Where the symbols take the states:
at | * @ ~ § + ^
q891 | q958 q188 q259 q586 q72 q456
q984 | q260 q224 q165 q95 q915 q326
q306 | q326 q850 q580 q659 q141 q260
q939 | q378 q82 q72 q403 q259 q879
q403 | q289 q580 q850 q939 q279 q284
q75 | q879 q262 q510 q221 q281 q378
q281 | q161 q213 q989 q395 q75 q78
q284 | q221 q847 q672 q879 q735 q403
q864 | q95 q968 q84 q260 q467 q659
q915 | q819 q484 q168 q567 q984 q443
q383 | . q279 q141 q923 q580 q598
q923 | q903 q259 q188 q383 q82 q988
q819 | q915 q981 q598 q467 q260 q141
q326 | q306 q427 q533 q729 q443 q984
q221 | q284 q165 q224 q75 q395 q289
q958 | q891 q737 q78 q405 q124 q989
q395 | q735 q168 q484 q281 q221 q529
q427 | q850 q326 q289 q124 q405 q224
q729 | q659 q124 q920 q326 q737 q95
q879 | q75 q84 q968 q284 q161 q939
q443 | q141 q405 . q737 q326 q915
q161 | q281 q988 q456 q735 q879 q259
q920 | q82 q378 q729 q533 q903 q262
q903 | q923 q78 q737 . q920 q213
q586 | q405 q141 q279 q891 q850 q981
q141 | q443 q586 q383 q188 q306 q819
q968 | q510 q864 q879 q672 q456 q72
q168 | q598 q395 q915 q213 q165 .
q467 | q567 q456 q988 q819 q864 q188
q484 | q981 q915 q395 q989 q224 q405
q84 | q262 q879 q864 q847 q988 q82
q165 | q847 q221 q984 q262 q168 q533
q188 | q737 q891 q923 q141 q659 q467
q405 | q586 q443 q529 q958 q427 q484
q224 | q672 q984 q221 q510 q484 q427
q510 | q968 q95 q75 q224 q989 q124
q850 | q427 q306 q403 q72 q586 q672
q82 | q920 q939 q659 q580 q923 q84
q735 | q395 q598 q981 q161 q284 q279
q981 | q484 q819 q735 q456 q672 q586
q260 | q984 q672 q847 q864 q819 q306
q659 | q729 q72 q82 q306 q188 q864
q529 | q279 . q405 q78 q289 q395
q580 | q533 q403 q306 q82 q383 q847
q989 | q456 q567 q281 q484 q510 q958
q847 | q165 q284 q260 q84 q598 q580
q598 | q168 q735 q819 q988 q847 q383
q259 | q78 q923 q891 q279 q939 q161
q95 | q864 q510 q262 q984 q567 q729
q988 | q213 q161 q467 q598 q84 q923
q279 | q529 q383 q586 q259 q403 q735
q737 | q188 q958 q903 q443 q729 q567
q456 | q989 q467 q161 q981 q968 q891
q567 | q467 q989 q213 q915 q95 q737
q378 | q939 q920 q124 q289 q78 q75
q72 | q124 q659 q939 q850 q891 q968
q78 | q259 q903 q958 q529 q378 q281
q289 | q403 q533 q427 q378 q529 q221
q533 | q580 q289 q326 q920 . q165
q124 | q72 q729 q378 q427 q958 q510
q213 | q988 q281 q567 q168 q262 q903
q262 | q84 q75 q95 q165 q213 q920
q672 | q224 q260 q284 q968 q981 q850

In the rows, 513 means zero.

The rows follow the links: the fewer symbols apart two states are, the more alike their rows tend to be.

Each row, then its state:
[ 528  540  528  570  674  519  472  368  757  449  383  551  807  587  815  633  679  559  400  522  482  525  377  807  595  667  406  424  735  522  399  471  635  626  520  435  327  549  481  403  495  715  511  642  420] -> q598
[ 312  308  299  648  616  542  358  376  500  496  528  483  581  657  401  489  432  566  632  567  367  380  586  371  560  307  515  440  442  488  728  540  453  646  418  358  651  442  324  546  539  496  386  362  740] -> q262
[ 480  595  527  635  583  419  426  225  625  355  492  539  611  565  504  426  575  656  515  539  419  389  465  674  520  619  366  250  617  325  234  282  417  588  561  333  329  543  369  549  611  451  382  400  679] -> q168
[ 336  448  518  602  525  657  483  422  457  478  512  271  417  475  490  308  597  605  482  497  632  551  207  338  338  340  460  512  458  576  436  578  354  501  421  486  594  522  394  538  540  739  473  241  564] -> q989
[ 290  467  270  622  613  542  370  259  457  372  439  406  490  606  615  384  565  714  568  599  519  489  301  441  565  559  447  418  581  517  546  559  278  655  553  385  569  478  455  446  597  690  371  259  593] -> q213
[ 608  534  734  515  641  512  547  378  808  652  484  466  721  503  697  539  577  505  382  593  455  571  363  614  561  529  424  411  647  367  178  447  718  581  482  379  320  532  421  609  541  608  588  722  425] -> q819
[ 483  447  296  492  562  411  535  615  596  565  492  689  434  574  477  625  468  478  547  523  388  568  653  339  714  584  607  611  596  657  979  646  665  561  523  491  656  483  597  477  517  447  389  618  407] -> q82
[ 547  646  539  644  489  511  392  379  496  299  476  397  542  514  499  504  620  602  495  499  668  335  381  828  276  583  391  436  549  425  209  402  182  504  498  530  407  569  437  474  556  518  463  395  734] -> q395
[ 321  257  376  636  630  755  347  385  333  522  554  311  562  566  483  365  328  633  564  608  516  515  616  312  466  331  579  431  331  413  623  641  486  574  438  320  637  357  494  551  478  598  569  372  565] -> q95
[ 567  460  432  524  414  624  558  622  215  509  582  479  306  441  350  450  372  550  594  443  626  461  635  274  451  353  607  581  314  522  695  579  492  403  549  697  668  395  650  517  497  429  559  357  513] -> q124
[ 689  758  528  435  402  335  700  626  629  467  465  678  459  486  631  732  653  459  380  408  599  494  359  790  508  803  515  609  738  633  488  392  450  451  545  713  340  653  688  441  471  461  485  575  429] -> q279
[ 566  502  302  452  487  547  547  755  404  481  444  574  387  512  516  654  492  424  570  442  601  515  577  488  625  614  618  828  547  745  892  671  436  459  451  588  747  440  603  413  537  553  452  576  411] -> q939
[ 597  584  489  513  446  433  450  538  445  409  637  704  519  540  384  551  430  501  558  558  412  304  832  579  657  551  583  309  399  321  572  386  422  469  644  531  364  509  676  456  549  154  543  482  662] -> q533
[ 613  755  738  400  288  468  671  512  397  379  635  497  313  355  420  461  520  584  489  454  645  516  458  498  356  612  552  401  386  439  241  310  422  301  654  671  398  550  634  562  485  345  628  348  509] -> q405
[ 614  563  418  432  412  369  718  612  692  516  448  733  380  410  399  630  620  386  519  411  480  622  422  391  566  600  428  672  721  817  687  546  517  482  525  696  662  608  497  527  554  563  307  451  365] -> q259
[ 420  477  333  647  596  576  371  749  700  535  366  467  608  628  475  584  529  313  578  484  487  485  551  568  466  385  431  729  546  749  779  685  459  612  399  465  710  531  210  443  558  657  446  648  642] -> q879

Each walk starts at a row. The symbols on each line, taken left to right, move it on to the next state.
Answer with the state's row; about right is enough.
new walk
[ 485  499  577  328  516  462  609  425  660  644  502  634  341  427  532  547  540  561  467  584  442  806  369  216  640  616  562  547  596  616  590  556  748  492  581  540  630  546  607  589  441  560  436  529  126]
* * ^ + -> [ 322  290  459  535  691  618  397  560  661  684  460  410  687  570  557  531  524  392  519  599  395  606  672  308  622  315  484  508  528  504  596  714  774  678  392  352  588  471  329  523  451  695  543  646  406]
~ * § -> [ 469  507  389  664  611  632  359  495  367  397  512  463  726  763  591  462  457  636  485  518  490  296  712  783  544  474  522  324  465  347  453  402  359  564  506  378  371  412  540  491  570  424  560  553  691]
new walk
[ 562  634  737  398  406  363  614  295  500  484  624  580  490  397  427  358  528  611  495  572  436  527  559  458  498  587  513  267  476  258  236  325  618  391  670  556  292  491  570  635  435  281  600  380  495]
+ ~ § + @ -> [ 523  621  306  472  382  468  575  467  369  313  485  629  249  443  416  470  617  668  589  439  607  517  370  398  467  603  518  574  583  712  689  460  253  432  569  708  690  506  584  480  526  442  369  178  587]
§ + § ~ ~ -> [ 599  539  357  481  433  466  556  643  399  465  565  601  256  498  235  523  402  458  660  450  494  458  671  247  515  382  609  633  413  591  836  571  425  449  592  610  700  475  510  528  544  326  436  368  662]
new walk
[ 501  500  547  401  513  545  679  774  486  678  517  570  365  382  404  549  431  303  545  434  521  663  624  278  588  451  657  730  437  687  750  680  744  464  494  595  742  520  500  499  465  463  520  645  301]
^ ^ + + § ~ -> [ 665  665  490  566  420  432  640  825  551  571  521  744  551  451  435  755  507  320  467  410  504  484  789  722  550  574  571  670  536  578  537  473  507  413  502  646  447  579  573  513  492  227  538  795  524]
^ @ ^ ~ ~ -> [ 716  607  432  426  488  478  450  624  492  526  515  747  658  542  649  749  435  478  463  543  455  471  699  713  648  659  632  521  575  483  655  486  642  536  502  521  388  482  763  377  520  415  596  778  419]
new walk
[ 369  346  485  457  667  648  432  304  660  596  388  328  623  521  765  509  619  608  439  582  504  675  278  386  540  508  432  592  622  614  498  646  715  602  392  407  591  492  469  522  460  871  475  525  266]
@ + * -> [ 346  341  534  662  486  611  474  550  390  593  536  281  453  569  297  328  424  452  676  518  520  532  614  310  398  199  470  518  270  460  544  596  428  552  486  399  715  482  348  644  598  509  589  377  665]
~ ^ + ^ * -> [ 430  477  354  633  604  503  503  528  609  460  370  461  524  513  677  554  681  485  475  489  547  548  205  582  478  577  360  739  687  755  617  665  418  653  403  521  693  626  436  514  511  837  391  508  504]
new walk
[ 693  644  632  405  406  559  578  766  433  613  619  477  480  392  576  606  468  403  500  447  633  527  735  662  471  533  591  629  390  486  488  617  615  382  520  644  382  487  730  457  432  356  726  774  297]
@ § + @ * @ -> [ 480  452  442  371  419  585  612  243  325  489  556  541  290  421  498  380  451  694  468  601  563  604  447  197  529  564  586  341  500  473  609  486  509  425  589  582  545  407  696  611  459  518  469  222  455]
§ * @ @ -> [ 642  671  687  326  505  415  678  450  583  582  543  591  548  367  702  546  562  616  280  560  522  646  376  483  578  723  518  432  584  485  362  452  737  398  610  612  324  565  724  525  423  485  661  596  209]
new walk
[ 484  510  344  376  489  336  571  300  465  452  530  684  247  452  387  474  594  646  561  580  419  452  468  340  630  660  522  420  595  545  680  432  377  573  633  590  556  493  521  636  618  424  273  184  551]
^ * * + @ -> [ 413  425  255  658  471  664  414  580  269  399  440  383  527  661  407  513  520  563  646  479  572  397  551  559  492  346  539  610  402  595  742  622  225  547  422  472  674  415  395  519  532  582  367  329  769]
+ ^ + * ~ @ -> [ 487  392  410  381  546  633  573  582  418  668  516  544  501  475  585  597  415  533  499  569  557  662  648  293  652  495  632  594  476  601  806  642  733  506  547  542  661  313  757  442  415  568  640  644  260]
new walk
[ 351  353  554  509  592  611  435  188  570  492  459  359  452  481  460  357  529  626  601  587  417  582  313  241  481  333  446  355  473  443  404  561  519  605  547  392  589  505  299  709  578  686  477  298  546]
^ ~ ~ @ * § -> [ 615  694  789  401  363  393  692  622  635  589  521  627  403  352  507  541  642  371  403  411  504  642  417  558  466  698  512  607  511  535  302  411  735  387  583  646  401  653  579  500  447  482  612  633  264]
@ § + @ * @ -> [ 443  432  501  452  434  508  493  474  362  542  645  566  376  512  309  399  355  569  616  625  494  528  764  180  630  355  675  396  285  427  699  532  588  482  560  515  593  341  557  622  516  290  511  398  480]
